Below are the code and all the weights of a small trained network. Each question names an input and a target symbol and asks about switching units off, where a switched-off unit gives its printed mean instead of its output.

import numpy as np


def w(rows, s, z=0):
    codes = np.array(rows[::2]) - 128.0
    scale = np.full(codes.shape[1], s)
    scale[-1] = z or s
    return codes * scale


def norm(h):
    return h / np.sqrt((h * h).mean(-1, keepdims=True) + 1e-5)


def f(y):
    return y / 2 * (1 + np.tanh(0.7978845608 * (y + 0.044715 * y**3)))


def softmax(a):
    e = np.exp(a - a.max(-1, keepdims=True))
    return e / e.sum(-1, keepdims=True)


def log_softmax(a):
    a = a - a.max(-1, keepdims=True)
    return a - np.log(np.exp(a).sum(-1, keepdims=True))


def net(x, mask):
    ids = ['αβγδεηλμπστφψω'.index(c) for c in x.split()]
    T = len(ids)
    res = E[ids] + P[:T]
    u = 0
    for l in range(3):
        q, k, v = (norm(res) @ M[l].T for M in (Q, K, V))
        z = softmax(np.where(np.tri(T) > 0, q @ k.T / 4**0.5, -1e9)) @ v
        res = res + np.where(mask[u], z, O[l][:, -1]) @ O[l][:, :-1]
        u += 1
        y = f(norm(res) @ A[l][:, :-1].T + A[l][:, -1])
        res = res + np.where(mask[u : u + 8], y, B[l][:, -1]) @ B[l][:, :-1]
        u += 8
    return log_softmax(norm(res)[-1] @ U[:, :-1].T + U[:, -1])


Q, K, V, O, A, B = {}, {}, {}, {}, {}, {}
E = w([
[196,135,230,73,11,101],'α',
[116,165,159,121,150,134],'β',
[135,87,128,255,179,101],'γ',
[65,207,131,186,81,95],'δ',
[162,91,157,100,146,220],'ε',
[254,50,116,70,131,124],'η',
[170,149,75,126,159,167],'λ',
[105,174,151,118,173,121],'μ',
[91,70,182,124,132,109],'π',
[124,166,163,123,156,128],'σ',
[112,136,87,86,119,107],'τ',
[135,154,163,135,129,146],'φ',
[134,70,120,117,167,98],'ψ',
[99,173,152,116,165,130],'ω',
],0.0048)
P = w([
[124,47,97,175,4,204],'0',
[205,125,161,148,116,103],'1',
[199,136,155,137,130,94],'2',
[187,141,148,131,134,86],'3',
[184,144,144,128,133,88],'4',
[183,147,141,129,135,82],'5',
[200,145,150,132,130,86],'6',
],0.002)
Q[0] = w([
[103,108,255,192,95,185],'0.h0',
[113,132,51,132,52,123],'0.h0',
[59,215,191,118,120,34],'0.h0',
[68,20,21,141,33,75],'0.h0',
],0.0055)
K[0] = w([
[158,95,128,104,62,88],'0.h0',
[134,212,145,139,152,92],'0.h0',
[24,123,135,176,38,119],'0.h0',
[134,193,206,102,250,3],'0.h0',
],0.0058)
V[0] = w([
[94,115,155,102,137,141],'0.h0',
[143,139,182,73,42,109],'0.h0',
[251,90,166,221,86,99],'0.h0',
[59,132,176,151,179,122],'0.h0',
],0.0028)
O[0] = w([
[88,89,124,130,75,105,129],'0.h0',
[68,104,169,43,158,183,209],'0.h0',
[5,223,137,115,158,141,252],'0.h0',
[161,109,185,123,61,29,93],'0.h0',
],0.0026,0.0012)
A[0] = w([
[166,68,131,168,78,28,133],'0.n0',
[5,192,38,152,184,86,123],'0.n1',
[168,183,122,87,226,64,20],'0.n2',
[56,120,106,8,107,154,117],'0.n3',
[168,135,106,58,57,158,253],'0.n4',
[167,14,27,109,163,18,47],'0.n5',
[100,146,93,140,151,232,103],'0.n6',
[138,151,136,127,103,64,90],'0.n7',
],0.0031,0.0011)
B[0] = w([
[127,193,96,195,119,197,155],'0.n0',
[237,112,194,168,65,153,180],'0.n1',
[106,87,97,147,36,207,248],'0.n2',
[252,77,150,158,134,78,125],'0.n3',
[180,164,96,118,194,50,205],'0.n4',
[37,225,136,88,212,102,126],'0.n5',
[68,129,90,160,172,96,128],'0.n6',
[88,178,129,150,161,184,148],'0.n7',
],0.0027,0.0011)
Q[1] = w([
[172,253,243,20,178,238],'1.h0',
[138,78,24,209,78,68],'1.h0',
[171,100,15,112,156,52],'1.h0',
[204,236,105,16,106,79],'1.h0',
],0.004)
K[1] = w([
[84,78,129,194,5,220],'1.h0',
[222,215,106,99,253,10],'1.h0',
[156,174,113,183,219,84],'1.h0',
[119,54,90,227,114,79],'1.h0',
],0.0042)
V[1] = w([
[129,75,53,64,5,133],'1.h0',
[85,181,81,42,111,153],'1.h0',
[120,94,87,192,140,199],'1.h0',
[96,105,102,88,160,139],'1.h0',
],0.0019)
O[1] = w([
[183,224,26,6,169,21,87],'1.h0',
[196,155,133,161,219,61,3],'1.h0',
[198,152,171,113,102,183,153],'1.h0',
[169,99,144,91,147,97,11],'1.h0',
],0.002,0.0006)
A[1] = w([
[103,135,160,202,146,160,113],'1.n0',
[192,87,177,147,152,200,155],'1.n1',
[3,141,55,100,158,113,29],'1.n2',
[168,115,8,144,167,129,25],'1.n3',
[67,27,116,85,137,109,57],'1.n4',
[201,164,120,134,75,83,117],'1.n5',
[22,123,135,127,245,113,2],'1.n6',
[151,103,152,135,176,144,114],'1.n7',
],0.0039,0.0016)
B[1] = w([
[155,68,122,127,142,54,196],'1.n0',
[50,150,77,120,154,100,253],'1.n1',
[67,151,111,112,137,166,63],'1.n2',
[125,185,205,161,133,105,114],'1.n3',
[123,166,91,123,112,89,76],'1.n4',
[72,97,123,28,116,186,184],'1.n5',
[99,145,142,89,2,211,108],'1.n6',
[79,129,106,137,97,125,150],'1.n7',
],0.0035,0.0014)
Q[2] = w([
[83,127,28,138,2,50],'2.h0',
[130,125,33,169,137,136],'2.h0',
[148,128,64,157,186,168],'2.h0',
[193,97,67,106,78,117],'2.h0',
],0.0076)
K[2] = w([
[86,199,251,109,157,112],'2.h0',
[112,188,147,142,223,141],'2.h0',
[143,168,85,155,254,174],'2.h0',
[181,192,195,71,191,100],'2.h0',
],0.0067)
V[2] = w([
[133,72,174,170,96,158],'2.h0',
[150,108,131,194,98,251],'2.h0',
[70,198,176,164,161,122],'2.h0',
[101,163,81,133,75,71],'2.h0',
],0.0023)
O[2] = w([
[164,136,80,79,93,68,254],'2.h0',
[137,150,6,131,146,71,176],'2.h0',
[127,148,185,63,214,155,58],'2.h0',
[222,94,198,161,138,161,118],'2.h0',
],0.0023,0.00025)
A[2] = w([
[190,141,121,203,106,130,63],'2.n0',
[89,119,87,57,68,222,93],'2.n1',
[93,83,166,115,193,226,123],'2.n2',
[242,84,73,90,134,128,91],'2.n3',
[69,132,114,210,65,221,66],'2.n4',
[137,2,45,124,127,150,17],'2.n5',
[102,161,74,214,182,121,23],'2.n6',
[227,79,173,134,48,149,7],'2.n7',
],0.0038,0.0018)
B[2] = w([
[63,166,147,222,95,98,84],'2.n0',
[143,96,85,234,75,168,181],'2.n1',
[121,105,42,164,152,91,255],'2.n2',
[179,99,214,169,198,69,177],'2.n3',
[144,184,254,29,254,96,89],'2.n4',
[84,188,158,89,173,93,18],'2.n5',
[216,175,152,100,114,194,144],'2.n6',
[148,155,102,104,161,197,74],'2.n7',
],0.0033,0.0006)
U = w([
[124,90,156,246,159,104,104],'α',
[178,64,74,178,54,181,183],'β',
[195,121,178,61,66,165,237],'γ',
[148,69,212,147,158,225,7],'δ',
[106,215,192,155,87,100,150],'ε',
[199,95,173,91,197,64,157],'η',
[192,201,113,157,166,200,140],'λ',
[155,128,70,158,81,23,31],'μ',
[76,156,200,114,216,151,56],'π',
[75,84,50,137,200,133,189],'σ',
[49,151,119,113,101,222,226],'τ',
[61,40,162,113,106,72,220],'φ',
[144,182,53,89,80,112,52],'ψ',
[79,191,101,39,151,69,51],'ω',
],0.011,0.0012)

Each question gives the input, a string of symbols that net reads in full, and the target symbol t.
The units are the heads (4 rows each of Q, K, V and O) and the neurons (one row each of A and B). Each row of codes is followed by its name. A weight is (code - 128) times the scale printed after its matrix; where a second scale follows, it is the last column's (O, A, B and U).
mask holds one flag per unit, layer by layer, with each layer's heads first. A switched-off unit (its flag False) gives its mean, the last column of its rows in O or B, instead of its output. The means were averaged over made-up inputs and are rounded, as every weight is.
A unit's drop is (log p(t) with every unit on - log p(t) with that unit switched off) / (log p(t) with every unit on - log p(t) with every unit switched off).
The circuit of an input: a set's keep is (log p(t) with only the set's units on - log p(t) with every unit switched off) / (log p(t) with every unit on - log p(t) with every unit switched off). Starting from the 12 units with the biggest drops (on a tie, the unit counted first), units are removed one at a time, each time the one whose removal leaves the highest keep (on an exact tie, the one counted first), for as long as the keep stays at least 0.8.
circuit, biggest first: the units of the circuit, biggest drop first
unit that matters most: the unit with the biggest drop
top k neurons: the k neurons with the biggest drops, biggest first
drop of u: that unit's drop, to one decimal
input ψ ω δ π ω, target α: unit that matters most -> 0.n1
input λ μ β ε ε μ, target λ: circuit, biggest first -> 0.h0, 0.n1, 0.n2
input α η λ π ε ω, target τ: circuit, biggest first -> 1.n6, 0.h0
input μ φ σ β β φ, target μ: top 3 neurons -> 0.n0, 0.n2, 1.n6
input η τ ω ψ, target τ: circuit, biggest first -> 0.n5, 1.n6, 2.n1
input ε α ψ α σ ω, target ψ: top 3 neurons -> 0.n5, 0.n1, 2.n4
input μ σ ω σ, target μ: top 3 neurons -> 0.n0, 0.n2, 0.n5
input η τ η γ γ ω ε, target σ: circuit, biggest first -> 2.n2, 1.n1
input τ τ σ, target σ: top 2 neurons -> 0.n2, 2.n2
input μ η τ γ β, target μ: top 3 neurons -> 0.n0, 0.n2, 1.n6
input λ β λ τ, target η: circuit, biggest first -> 0.n3, 2.n3
input φ σ ψ, target τ: top 2 neurons -> 0.n5, 1.n6
input δ α η γ δ ε σ, target η: top 2 neurons -> 0.n5, 1.n3
input λ α π σ, target λ: unit that matters most -> 0.h0
input ω δ τ γ λ σ, target β: top 3 neurons -> 0.n2, 1.n5, 2.n1
input σ φ μ δ α μ, target φ: top 2 neurons -> 0.n2, 0.n1
input ψ ω σ σ ω, target α: top 4 neurons -> 0.n1, 0.n5, 0.n2, 1.n0
input δ τ λ δ μ, target η: top 3 neurons -> 0.n1, 0.n5, 2.n1
input τ η τ ψ φ, target σ: top 2 neurons -> 2.n2, 0.n4
input μ ε λ λ π η μ, target μ: unit that matters most -> 0.n0
input α λ σ λ τ, target η: top 4 neurons -> 0.n3, 2.n3, 1.n6, 0.n4
input η ψ γ γ λ δ τ, target β: drop of 1.n5 -> 0.4
input β γ λ σ, target δ: drop of 1.h0 -> 0.2
input β β β σ η ω, target δ: drop of 2.n1 -> 0.0
